Here is a tiny trained network, its code and every weight. The questions are about switching its units off for an input and a target symbol, where a switched-off unit gives its printed mean instead of its output.

import numpy as np


def w(rows, s, z=0):
    codes = np.array(rows[::2]) - 128.0
    scale = np.full(codes.shape[1], s)
    scale[-1] = z or s
    return codes * scale


def f(y):
    return y / 2 * (1 + np.tanh(0.7978845608 * (y + 0.044715 * y**3)))


def softmax(a):
    e = np.exp(a - a.max(-1, keepdims=True))
    return e / e.sum(-1, keepdims=True)


def log_softmax(a):
    a = a - a.max(-1, keepdims=True)
    return a - np.log(np.exp(a).sum(-1, keepdims=True))


def net(x, mask):
    ids = ['αβγδζηλμξτφ'.index(c) for c in x.split()]
    T = len(ids)
    res = E[ids] + P[:T]
    q, k, v = (res @ M[0].T for M in (Q, K, V))
    z = softmax(np.where(np.tri(T) > 0, q @ k.T / 2**0.5, -1e9)) @ v
    res = res + np.where(mask[0], z, O[0][:, -1]) @ O[0][:, :-1]
    y = f(res @ A[0][:, :-1].T + A[0][:, -1])
    res = res + np.where(mask[1:13], y, B[0][:, -1]) @ B[0][:, :-1]
    return log_softmax(res[-1] @ U[:, :-1].T + U[:, -1])


Q, K, V, O, A, B = {}, {}, {}, {}, {}, {}
E = w([
[134,164,97,120],'α',
[81,121,198,114],'β',
[113,140,148,125],'γ',
[117,143,138,124],'δ',
[129,40,70,103],'ζ',
[118,129,82,113],'η',
[153,145,121,114],'λ',
[49,201,152,130],'μ',
[129,137,234,131],'ξ',
[76,113,96,32],'τ',
[183,171,115,2],'φ',
],0.027)
P = w([
[169,132,4,148],'0',
[159,138,74,130],'1',
[148,153,118,124],'2',
[142,162,142,107],'3',
[140,169,162,92],'4',
[133,182,180,83],'5',
[136,192,196,72],'6',
[137,196,197,60],'7',
[143,190,199,43],'8',
],0.012)
Q[0] = w([
[142,128,117,249],'head 0',
[152,151,122,84],'head 0',
],0.018)
K[0] = w([
[60,15,70,254],'head 0',
[69,178,185,40],'head 0',
],0.0097)
V[0] = w([
[7,168,84,103],'head 0',
[114,79,91,13],'head 0',
],0.011)
O[0] = w([
[9,143,124,155,162],'head 0',
[86,68,105,4,247],'head 0',
],0.015,0.013)
A[0] = w([
[74,173,156,126,133],'neuron 0',
[174,144,172,118,255],'neuron 1',
[110,136,223,183,127],'neuron 2',
[60,135,86,137,120],'neuron 3',
[99,106,167,106,138],'neuron 4',
[123,121,52,170,153],'neuron 5',
[98,195,130,103,88],'neuron 6',
[147,152,253,119,149],'neuron 7',
[166,122,50,212,160],'neuron 8',
[139,101,114,87,37],'neuron 9',
[159,212,165,179,234],'neuron 10',
[162,93,97,161,228],'neuron 11',
],0.013,0.0074)
B[0] = w([
[129,48,86,70,208],'neuron 0',
[161,96,96,95,165],'neuron 1',
[170,180,129,131,170],'neuron 2',
[186,112,225,109,218],'neuron 3',
[171,164,136,140,232],'neuron 4',
[10,191,134,140,146],'neuron 5',
[119,70,100,146,203],'neuron 6',
[101,121,78,157,166],'neuron 7',
[255,190,240,135,139],'neuron 8',
[89,143,196,204,248],'neuron 9',
[157,143,100,246,180],'neuron 10',
[120,114,49,149,140],'neuron 11',
],0.0085,0.017)
U = w([
[92,184,147,118,95],'α',
[102,134,4,87,237],'β',
[135,66,167,126,100],'γ',
[119,137,184,126,106],'δ',
[56,82,48,120,3],'ζ',
[62,111,163,172,233],'η',
[112,143,162,109,14],'λ',
[141,107,147,151,167],'μ',
[41,160,82,104,155],'ξ',
[106,142,159,134,64],'τ',
[113,156,177,126,128],'φ',
],0.013,0.006)

Each question gives the input, a string of symbols that net reads in full, and the target symbol t.
The units are the heads (2 rows each of Q, K, V and O) and the neurons (one row each of A and B). Each row of codes is followed by its name. A weight is (code - 128) times the scale printed after its matrix; where a second scale follows, it is the last column's (O, A, B and U).
mask holds one flag per unit, heads first, then neurons. A switched-off unit (its flag False) gives its mean, the last column of its rows in O or B, instead of its output. The means were averaged over made-up inputs and are rounded, as every weight is.
A unit's drop is (log p(t) with every unit on - log p(t) with that unit switched off) / (log p(t) with every unit on - log p(t) with every unit switched off).
The circuit of an input: a set's keep is (log p(t) with only the set's units on - log p(t) with every unit switched off) / (log p(t) with every unit on - log p(t) with every unit switched off). Starting from the 12 units with the biggest drops (on a tie, the unit counted first), units are removed one at a time, each time the one whose removal leaves the highest keep (on an exact tie, the one counted first), for as long as the keep stays at least 0.8.
circuit, biggest first: the units of the circuit, biggest drop first
unit that matters most: the unit with the biggest drop
top k neurons: the k neurons with the biggest drops, biggest first
drop when u is switched off: that unit's drop, to one decimal
input β λ λ η λ δ, target β: circuit, biggest first	neuron 9; neuron 3; head 0
input β η ζ γ λ τ γ, target γ: circuit, biggest first	neuron 3; head 0; neuron 0; neuron 5
input τ α η, target γ: circuit, biggest first	neuron 3; head 0
input μ ξ λ γ, target μ: circuit, biggest first	head 0; neuron 10
input η λ λ λ β τ δ, target γ: circuit, biggest first	neuron 3; head 0; neuron 0; neuron 5
input μ λ λ δ λ λ λ η, target β: circuit, biggest first	head 0; neuron 9; neuron 3
input α ξ φ ζ, target γ: circuit, biggest first	neuron 9; head 0
input τ λ μ η ζ λ α, target β: circuit, biggest first	neuron 9
input α τ δ, target γ: top 2 neurons	neuron 3; neuron 5
input β λ δ η λ ζ, target β: circuit, biggest first	head 0; neuron 3; neuron 11
input α λ λ λ λ α, target β: circuit, biggest first	neuron 9; neuron 3
input ξ λ γ, target μ: top 2 neurons	neuron 10; neuron 0
input μ μ λ ζ γ ζ τ μ μ, target γ: circuit, biggest first	neuron 3; neuron 0; head 0; neuron 9
input λ λ β λ, target β: unit that matters most	neuron 9
input λ μ β γ ζ λ ζ ξ η, target μ: top 2 neurons	neuron 8; neuron 10
input μ λ τ ξ λ δ λ ζ, target β: circuit, biggest first	head 0; neuron 3; neuron 9
input λ β δ λ η ζ τ ζ λ, target γ: top 3 neurons	neuron 3; neuron 0; neuron 6
input γ μ τ η γ η μ β ζ, target η: top 2 neurons	neuron 3; neuron 5
input ζ ξ ξ α μ δ, target η: top 2 neurons	neuron 10; neuron 4
input γ μ λ η λ λ γ, target β: top neuron	neuron 9
input β μ ζ, target η: top 2 neurons	neuron 5; neuron 3
input α τ μ ξ ζ, target μ: top 2 neurons	neuron 8; neuron 0
input ξ ζ δ μ δ η ζ μ λ, target η: top 2 neurons	neuron 3; neuron 10
input τ α η δ δ λ λ β, target β: drop when head 0 is switched off	0.2
input δ α α ξ ζ η δ λ η, target β: drop when neuron 0 is switched off	-0.1
input λ η μ τ γ, target γ: drop when head 0 is switched off	1.0
input λ μ η ξ λ β, target μ: drop when neuron 6 is switched off	0.0
input λ μ η λ μ ζ μ λ λ, target η: top neuron	neuron 10
